Below are the code and all the weights of a small trained network. Each question names an input and a target symbol and asks about switching units off, where a switched-off unit gives its printed mean instead of its output.

import numpy as np


def w(rows, s, z=0):
    codes = np.array(rows[::2]) - 128.0
    scale = np.full(codes.shape[1], s)
    scale[-1] = z or s
    return codes * scale


def f(y):
    return np.maximum(y, 0)


def softmax(a):
    e = np.exp(a - a.max(-1, keepdims=True))
    return e / e.sum(-1, keepdims=True)


def log_softmax(a):
    a = a - a.max(-1, keepdims=True)
    return a - np.log(np.exp(a).sum(-1, keepdims=True))


def net(x, mask):
    ids = ['ΘΠΣδζω'.index(c) for c in x.split()]
    T = len(ids)
    res = E[ids] + P[:T]
    q, k, v = (res @ M[0].T for M in (Q, K, V))
    z = softmax(np.where(np.tri(T) > 0, q @ k.T / 4**0.5, -1e9)) @ v
    res = res + np.where(mask[0], z, O[0][:, -1]) @ O[0][:, :-1]
    y = f(res @ A[0][:, :-1].T + A[0][:, -1])
    res = res + np.where(mask[1:17], y, B[0][:, -1]) @ B[0][:, :-1]
    return log_softmax(res[-1] @ U[:, :-1].T + U[:, -1])


Q, K, V, O, A, B = {}, {}, {}, {}, {}, {}
E = w([
[127,87,136,89,87,178,90,184,185,220],'Θ',
[103,137,65,144,89,204,79,68,102,162],'Π',
[183,157,210,171,72,168,136,132,113,119],'Σ',
[126,60,104,132,122,130,143,73,62,184],'δ',
[64,156,81,59,113,98,63,133,7,194],'ζ',
[80,71,174,120,142,96,107,102,137,211],'ω',
],0.014)
P = w([
[254,129,176,42,165,128,150,114,83,189],'0',
[73,146,134,164,132,180,211,170,52,148],'1',
[143,127,176,61,87,150,70,101,139,119],'2',
[57,144,111,185,98,117,183,156,199,154],'3',
[146,125,175,64,88,146,72,92,128,119],'4',
[100,146,78,192,103,74,145,160,223,161],'5',
[162,121,171,61,88,150,72,88,108,113],'6',
[147,125,51,205,103,46,116,187,177,163],'7',
[133,122,188,73,87,134,73,69,148,122],'8',
[182,119,19,221,124,28,76,205,149,180],'9',
[131,127,209,79,83,111,66,54,106,101],'10',
],0.0087)
Q[0] = w([
[136,108,103,92,51,247,64,81,160,132],'H1',
[79,132,1,194,201,128,253,239,193,91],'H1',
[162,63,177,101,158,120,163,161,177,180],'H1',
[79,70,119,102,92,125,150,85,119,191],'H1',
],0.014)
K[0] = w([
[185,176,96,94,138,234,121,145,143,186],'H1',
[68,3,88,141,25,153,102,162,115,35],'H1',
[148,59,179,140,138,120,142,166,140,148],'H1',
[103,75,110,94,183,157,115,112,110,185],'H1',
],0.016)
V[0] = w([
[166,118,53,240,40,239,128,83,104,170],'H1',
[62,11,193,197,129,151,141,97,155,154],'H1',
[198,24,20,139,171,56,109,8,117,166],'H1',
[66,202,107,180,130,74,72,186,177,235],'H1',
],0.011)
O[0] = w([
[138,184,119,74,95,105,219,60,150,227,216],'H1',
[167,125,156,177,225,172,98,111,103,242,38],'H1',
[97,207,143,69,164,255,127,104,233,125,253],'H1',
[93,25,125,147,44,190,158,129,72,92,164],'H1',
],0.008,0.0066)
A[0] = w([
[158,90,72,135,123,51,102,134,142,85,76],'N1',
[128,148,148,49,152,142,128,118,130,84,94],'N2',
[135,113,117,73,111,119,133,146,159,60,84],'N3',
[126,116,134,79,182,114,161,133,54,144,66],'N4',
[126,132,71,169,140,176,140,132,128,117,168],'N5',
[153,138,109,93,142,139,152,90,172,107,101],'N6',
[128,147,93,231,133,156,193,143,112,89,163],'N7',
[60,127,96,155,150,119,109,131,122,144,163],'N8',
[159,167,163,110,154,121,104,141,155,96,84],'N9',
[135,76,129,113,129,109,105,46,126,112,163],'N10',
[206,124,100,140,164,104,123,122,140,116,79],'N11',
[162,100,143,149,188,143,26,146,122,109,3],'N12',
[101,152,86,185,106,70,132,253,133,136,134],'N13',
[147,99,196,110,111,117,169,128,142,139,156],'N14',
[161,96,124,52,178,147,78,89,144,83,92],'N15',
[144,127,53,163,127,42,92,206,175,96,20],'N16',
],0.013,0.0023)
B[0] = w([
[72,66,134,183,161,133,52,116,80,186,157],'N1',
[202,85,131,187,121,119,209,149,188,124,254],'N2',
[123,113,141,214,84,67,113,95,137,181,209],'N3',
[90,103,135,142,88,180,102,123,169,87,159],'N4',
[163,136,202,79,145,75,129,132,96,139,156],'N5',
[149,76,155,130,167,82,69,191,102,94,224],'N6',
[53,96,145,63,123,189,94,161,163,108,148],'N7',
[173,165,190,76,120,141,143,157,157,150,172],'N8',
[61,135,73,102,208,128,114,132,56,198,180],'N9',
[159,173,140,95,126,145,150,171,158,151,155],'N10',
[79,75,135,143,124,119,58,108,166,165,135],'N11',
[174,80,32,95,97,43,114,75,181,2,147],'N12',
[218,169,140,95,237,108,143,111,194,172,184],'N13',
[101,154,105,82,87,154,115,118,111,77,180],'N14',
[64,171,108,195,151,156,143,119,47,63,215],'N15',
[78,115,126,127,96,189,77,103,21,59,146],'N16',
],0.011)
U = w([
[39,137,144,48,115,254,135,123,83,132,165],'Θ',
[183,159,121,76,175,58,158,133,173,166,250],'Π',
[138,133,114,93,186,27,42,91,87,204,159],'Σ',
[93,163,117,112,197,128,121,154,85,153,26],'δ',
[95,130,130,144,144,93,130,137,98,143,74],'ζ',
[111,131,85,86,174,122,105,93,106,120,22],'ω',
],0.0055,0.0026)

Each question gives the input, a string of symbols that net reads in full, and the target symbol t.
The units are the heads (4 rows each of Q, K, V and O) and the neurons (one row each of A and B). Each row of codes is followed by its name. A weight is (code - 128) times the scale printed after its matrix; where a second scale follows, it is the last column's (O, A, B and U).
mask holds one flag per unit, heads first, then neurons. A switched-off unit (its flag False) gives its mean, the last column of its rows in O or B, instead of its output. The means were averaged over made-up inputs and are rounded, as every weight is.
A unit's drop is (log p(t) with every unit on - log p(t) with that unit switched off) / (log p(t) with every unit on - log p(t) with every unit switched off).
The circuit of an input: a set's keep is (log p(t) with only the set's units on - log p(t) with every unit switched off) / (log p(t) with every unit on - log p(t) with every unit switched off). Starting from the 12 units with the biggest drops (on a tie, the unit counted first), units are removed one at a time, each time the one whose removal leaves the highest keep (on an exact tie, the one counted first), for as long as the keep stays at least 0.8.
circuit, biggest first: the units of the circuit, biggest drop first
most important unit: the unit with the biggest drop
top k neurons: the k neurons with the biggest drops, biggest first
drop of u: that unit's drop, to one decimal
input ζ δ ζ ζ ζ Σ, target Θ: most important unit : N7
input Π ω Π Σ ζ Π ζ ζ ζ, target Π: circuit, biggest first : H1, N2
input Π δ δ Σ ζ ω Π Π Σ Π δ, target Π: circuit, biggest first : H1, N2
input Σ ζ Σ Π ζ δ ζ Σ, target Σ: circuit, biggest first : H1, N2
input ζ ζ Σ Σ Σ Σ Π, target ζ: top 2 neurons : N3, N15
input ζ ζ Σ Σ Σ ζ ζ ζ ζ Σ, target Σ: circuit, biggest first : H1, N1
input δ ζ ζ ω δ ζ Π Π Θ ζ Π, target δ: top 2 neurons : N15, N9
input ω ω ζ ζ ζ Σ Σ Π Σ Θ Π, target ω: top 2 neurons : N12, N15
input ζ δ Σ Π ζ, target ζ: top 2 neurons : N3, N2
input ω δ Σ ζ ω Θ Σ Π, target Θ: top 4 neurons : N2, N13, N3, N12
input Σ Θ ζ ζ Σ Θ Σ δ ζ Π δ, target Σ: top 3 neurons : N1, N2, N15
input ω ζ Π ζ Σ ζ ω Σ δ, target ω: top 2 neurons : N12, N15
input δ ζ Σ, target δ: drop of H1 : 1.1
input Θ ζ Π Π Σ ω ζ ζ Σ Π Σ, target Θ: drop of N13 : 0.2
input Θ Π ω Π ζ δ δ, target Θ: drop of N3 : 0.2
input Σ δ ζ ζ, target Π: most important unit : N13
